Below are the code and all the weights of a small trained network. Each question names an input and a class and asks about switching units off, where a switched-off unit gives its printed mean instead of its output.

import numpy as np


def w(rows, s, z=0):
    codes = np.array(rows[::2]) - 128.0
    scale = np.full(codes.shape[1], s)
    scale[-1] = z or s
    return codes * scale


def norm(h):
    return h / np.sqrt((h * h).mean(-1, keepdims=True) + 1e-5)


def f(y):
    return np.maximum(y, 0)


def log_softmax(a):
    a = a - a.max(-1, keepdims=True)
    return a - np.log(np.exp(a).sum(-1, keepdims=True))


def net(x, mask):
    res = np.array(x, float).reshape(1, 8) / 4 @ E
    u = 0
    for l in range(3):
        y = f(norm(res) @ A[l][:, :-1].T + A[l][:, -1])
        res = res + np.where(mask[u : u + 4], y, B[l][:, -1]) @ B[l][:, :-1]
        u += 4
    return log_softmax(norm(res)[-1] @ U[:, :-1].T + U[:, -1])


A, B = {}, {}
E = w([
[121,152,25,80,146,122],'x0',
[130,129,128,129,129,127],'x1',
[129,126,128,127,127,128],'x2',
[125,131,129,128,128,127],'x3',
[123,127,127,128,129,127],'x4',
[125,168,136,109,19,101],'x5',
[137,185,167,135,134,254],'x6',
[126,128,128,126,129,128],'x7',
],0.0073)
A[0] = w([
[133,186,140,121,69,253,39],'L0N0',
[149,85,118,133,217,154,253],'L0N1',
[120,44,234,156,100,51,166],'L0N2',
[171,130,248,134,87,167,202],'L0N3',
],0.0048,0.003)
B[0] = w([
[135,120,234,60,206,171,212],'L0N0',
[1,191,125,164,244,73,253],'L0N1',
[138,248,248,167,158,17,225],'L0N2',
[109,42,106,146,133,83,240],'L0N3',
],0.0051,0.0043)
A[1] = w([
[139,187,61,52,140,254,123],'L1N0',
[97,94,26,119,108,79,95],'L1N1',
[156,175,206,157,94,180,252],'L1N2',
[122,89,182,227,188,146,159],'L1N3',
],0.0079,0.0044)
B[1] = w([
[131,104,173,227,106,4,226],'L1N0',
[190,154,95,104,134,215,187],'L1N1',
[90,106,68,41,104,128,254],'L1N2',
[152,146,116,159,123,201,251],'L1N3',
],0.011,0.0063)
A[2] = w([
[100,99,37,146,255,113,104],'L2N0',
[121,118,126,155,215,211,76],'L2N1',
[145,136,179,216,217,90,2],'L2N2',
[171,162,75,40,74,96,77],'L2N3',
],0.0084,0.0055)
B[2] = w([
[104,111,198,29,71,159,253],'L2N0',
[176,102,97,214,68,99,230],'L2N1',
[74,206,94,96,254,113,205],'L2N2',
[151,114,120,173,171,138,202],'L2N3',
],0.012,0.0063)
U = w([
[69,194,158,138,216,130,201],'0',
[111,104,149,38,71,197,243],'1',
[128,122,140,187,51,14,145],'2',
[243,151,33,152,130,126,36],'3',
[136,113,136,252,105,232,5],'4',
],0.016,0.0022)

Each question gives the input, the list of numbers given to net, and the class t.
The units are the neurons (one row each of A and B). Each row of codes is followed by its name. A weight is (code - 128) times the scale printed after its matrix; where a second scale follows, it is the last column's (A, B and U).
mask holds one flag per neuron, layer by layer. A switched-off neuron (its flag False) gives its mean, the last column of its row in B, instead of its output. The means were averaged over made-up inputs and are rounded, as every weight is.
A unit's drop is (log p(t) with every unit on - log p(t) with that unit switched off) / (log p(t) with every unit on - log p(t) with every unit switched off).
The circuit of an input: a set's keep is (log p(t) with only the set's units on - log p(t) with every unit switched off) / (log p(t) with every unit on - log p(t) with every unit switched off). Starting from all 12 units, units are removed one at a time, each time the one whose removal leaves the highest keep (on an exact tie, the one counted first), for as long as the keep stays at least 0.8.
units of the circuit, in order: the units of the circuit, biggest drop first
k most important neurons: the k neurons with the biggest drops, biggest first
k most important neurons of layer l: the k neurons of layer l with the biggest drops, biggest first
drop when u is switched off: that unit's drop, to one decimal
input [0,-6,-2,3,-2,6,1,-4], class 1: 2 most important neurons of layer 1 -> (L1N0, L1N2)
input [-4,-1,-1,-7,6,1,2,-4], class 1: units of the circuit, in order -> (L1N2)
input [-5,4,7,4,-1,0,1,7], class 4: 4 most important neurons -> (L1N0, L1N3, L0N3, L2N0)
input [7,-4,1,2,-6,0,-5,6], class 1: 3 most important neurons of layer 2 -> (L2N0, L2N1, L2N2)
input [1,-5,-7,-4,8,1,-6,4], class 3: 2 most important neurons -> (L1N1, L0N1)
input [1,2,-8,1,-8,8,-6,0], class 3: 2 most important neurons of layer 0 -> (L0N1, L0N0)
input [-6,-1,-1,-8,7,2,5,2], class 1: 2 most important neurons -> (L1N2, L0N1)
input [3,5,-8,7,-8,3,0,-4], class 3: 3 most important neurons -> (L1N1, L0N0, L2N0)
input [-1,7,2,-6,-3,-7,5,-6], class 4: 2 most important neurons -> (L2N1, L1N3)
input [3,-2,-6,1,-7,0,-4,-4], class 1: 3 most important neurons -> (L1N3, L2N0, L2N1)
input [8,7,0,7,0,5,1,-8], class 2: 2 most important neurons -> (L1N0, L0N3)
input [-4,6,-8,-5,-7,-7,3,3], class 4: 3 most important neurons -> (L1N3, L2N1, L1N0)
input [3,1,7,3,-6,8,-7,0], class 3: 2 most important neurons of layer 1 -> (L1N1, L1N0)
input [7,7,-2,-6,1,4,-2,-7], class 3: units of the circuit, in order -> (L1N1)
input [-4,-2,3,-7,4,8,1,-7], class 1: 4 most important neurons -> (L1N0, L2N1, L1N2, L0N1)
input [1,4,-7,2,0,-2,-8,8], class 1: 2 most important neurons -> (L1N0, L2N0)
input [0,0,-8,8,2,0,1,-7], class 4: 2 most important neurons -> (L1N3, L2N1)
input [5,3,5,8,-1,2,-7,7], class 3: 3 most important neurons -> (L1N1, L2N3, L0N1)
input [-1,-7,6,7,5,-6,2,5], class 4: 4 most important neurons -> (L2N1, L1N0, L1N3, L1N2)
input [3,1,-6,6,3,8,7,5], class 2: units of the circuit, in order -> (L1N0)
input [0,8,-3,0,-6,-3,2,0], class 4: 4 most important neurons -> (L1N0, L1N3, L2N1, L1N2)
input [-5,0,-2,4,-4,0,-8,3], class 0: 2 most important neurons of layer 1 -> (L1N2, L1N0)
input [-8,-3,8,1,5,4,4,-5], class 1: 2 most important neurons of layer 1 -> (L1N2, L1N0)
input [-7,8,4,-4,-1,-2,-6,8], class 0: drop when L2N2 is switched off -> 0.1
input [4,0,-5,6,-1,7,-8,-7], class 3: drop when L1N1 is switched off -> 0.4
input [8,7,6,6,-3,8,-3,-1], class 3: drop when L1N1 is switched off -> 0.1
input [8,0,-6,-1,3,-3,-2,-8], class 1: units of the circuit, in order -> (L2N0)
input [8,5,-4,4,-7,3,4,6], class 2: drop when L1N0 is switched off -> 1.4
